Below are the code and all the weights of a small trained network. Each question names an input and a class and asks about switching units off, where a switched-off unit gives its printed mean instead of its output.

import numpy as np


def w(rows, s, z=0):
    codes = np.array(rows[::2]) - 128.0
    scale = np.full(codes.shape[1], s)
    scale[-1] = z or s
    return codes * scale


def f(y):
    return np.maximum(y, 0)


def log_softmax(a):
    a = a - a.max(-1, keepdims=True)
    return a - np.log(np.exp(a).sum(-1, keepdims=True))


def net(x, mask):
    res = np.array(x, float).reshape(1, 5) / 4 @ E
    y = f(res @ A[0][:, :-1].T + A[0][:, -1])
    res = res + np.where(mask, y, B[0][:, -1]) @ B[0][:, :-1]
    return log_softmax(res[-1] @ U[:, :-1].T + U[:, -1])


A, B = {}, {}
E = w([
[113,185,217,38,15,116,176,11,124],'x0',
[254,249,171,17,70,91,102,144,134],'x1',
[186,151,158,151,208,158,226,102,117],'x2',
[93,192,129,192,209,189,87,197,168],'x3',
[171,167,80,84,180,149,91,53,145],'x4',
],0.0084)
A[0] = w([
[192,184,105,97,167,120,57,183,115,186],'N1',
[200,159,95,66,110,116,27,159,152,229],'N2',
[189,255,144,151,48,206,158,95,140,159],'N3',
[130,117,160,114,58,84,109,79,128,146],'N4',
[126,41,70,93,51,152,99,49,62,253],'N5',
[133,214,59,151,122,121,221,54,126,161],'N6',
[135,153,27,149,143,111,240,135,112,159],'N7',
[6,85,154,159,144,77,75,163,100,139],'N8',
[104,136,44,94,240,64,117,134,191,185],'N9',
],0.0076,0.0031)
B[0] = w([
[16,127,135,118,131,235,222,3,196,234],'N1',
[115,229,94,40,131,155,197,125,246,249],'N2',
[170,75,125,80,73,188,114,48,148,236],'N3',
[90,123,31,105,44,118,190,196,130,217],'N4',
[34,206,15,205,125,145,213,195,171,254],'N5',
[195,179,174,77,65,196,181,140,86,198],'N6',
[177,81,141,145,159,177,209,166,24,178],'N7',
[212,140,89,133,85,24,163,99,186,231],'N8',
[103,89,52,108,151,208,124,83,77,225],'N9',
],0.0067,0.0085)
U = w([
[144,174,141,200,193,186,55,71,53,3],'0',
[112,250,84,38,158,122,170,110,179,236],'1',
[174,130,221,92,191,2,83,217,38,3],'2',
[114,101,70,169,19,10,88,186,122,215],'3',
[149,107,132,166,184,10,139,189,182,70],'4',
[209,140,180,34,119,130,137,117,55,137],'5',
[105,135,202,89,204,33,49,156,78,47],'6',
[188,114,111,204,193,115,210,196,12,116],'7',
],0.0072,0.0031)

Each question gives the input, the list of numbers given to net, and the class t.
The units are the neurons (one row each of A and B). Each row of codes is followed by its name. A weight is (code - 128) times the scale printed after its matrix; where a second scale follows, it is the last column's (A, B and U).
mask holds one flag per neuron, in row order. A switched-off neuron (its flag False) gives its mean, the last column of its row in B, instead of its output. The means were averaged over made-up inputs and are rounded, as every weight is.
A unit's drop is (log p(t) with every unit on - log p(t) with that unit switched off) / (log p(t) with every unit on - log p(t) with every unit switched off).
The circuit of an input: a set's keep is (log p(t) with only the set's units on - log p(t) with every unit switched off) / (log p(t) with every unit on - log p(t) with every unit switched off). Starting from all 9 units, units are removed one at a time, each time the one whose removal leaves the highest keep (on an exact tie, the one counted first), for as long as the keep stays at least 0.8.
units of the circuit, in order: the units of the circuit, biggest drop first
k most important neurons: the k neurons with the biggest drops, biggest first
drop of u: that unit's drop, to one decimal
input [5,-5,8,5,-4], class 7: 3 most important neurons -> N2; N7; N1
input [1,1,3,4,-3], class 7: units of the circuit, in order -> N2
input [5,-8,7,8,6], class 7: units of the circuit, in order -> N7; N2
input [4,8,7,-4,-4], class 5: units of the circuit, in order -> N5; N3
input [3,-6,3,2,5], class 7: 2 most important neurons -> N2; N1
input [2,0,1,1,-1], class 5: units of the circuit, in order -> N5; N2
input [0,-4,-5,5,8], class 0: units of the circuit, in order -> N4; N9
input [-3,-3,2,5,-8], class 4: units of the circuit, in order -> N8; N6
input [-4,-5,-4,4,4], class 3: 2 most important neurons -> N8; N2
input [4,3,7,4,5], class 5: 3 most important neurons -> N5; N3; N6
input [-2,4,6,6,-7], class 7: 2 most important neurons -> N2; N7
input [2,-4,-3,8,7], class 0: 4 most important neurons -> N2; N5; N4; N9
input [3,-2,7,-1,-8], class 7: 2 most important neurons -> N2; N7
input [-3,0,1,-1,0], class 7: 2 most important neurons -> N2; N3
input [-5,-8,-6,6,3], class 3: units of the circuit, in order -> N8
input [1,-1,5,8,-4], class 7: 2 most important neurons -> N2; N1
input [6,-1,0,5,-6], class 3: 2 most important neurons -> N2; N1
input [2,1,7,5,3], class 5: drop of N2 -> 0.2
input [4,-4,0,-4,-6], class 3: drop of N6 -> 0.0
input [0,8,6,-2,-7], class 5: units of the circuit, in order -> N5
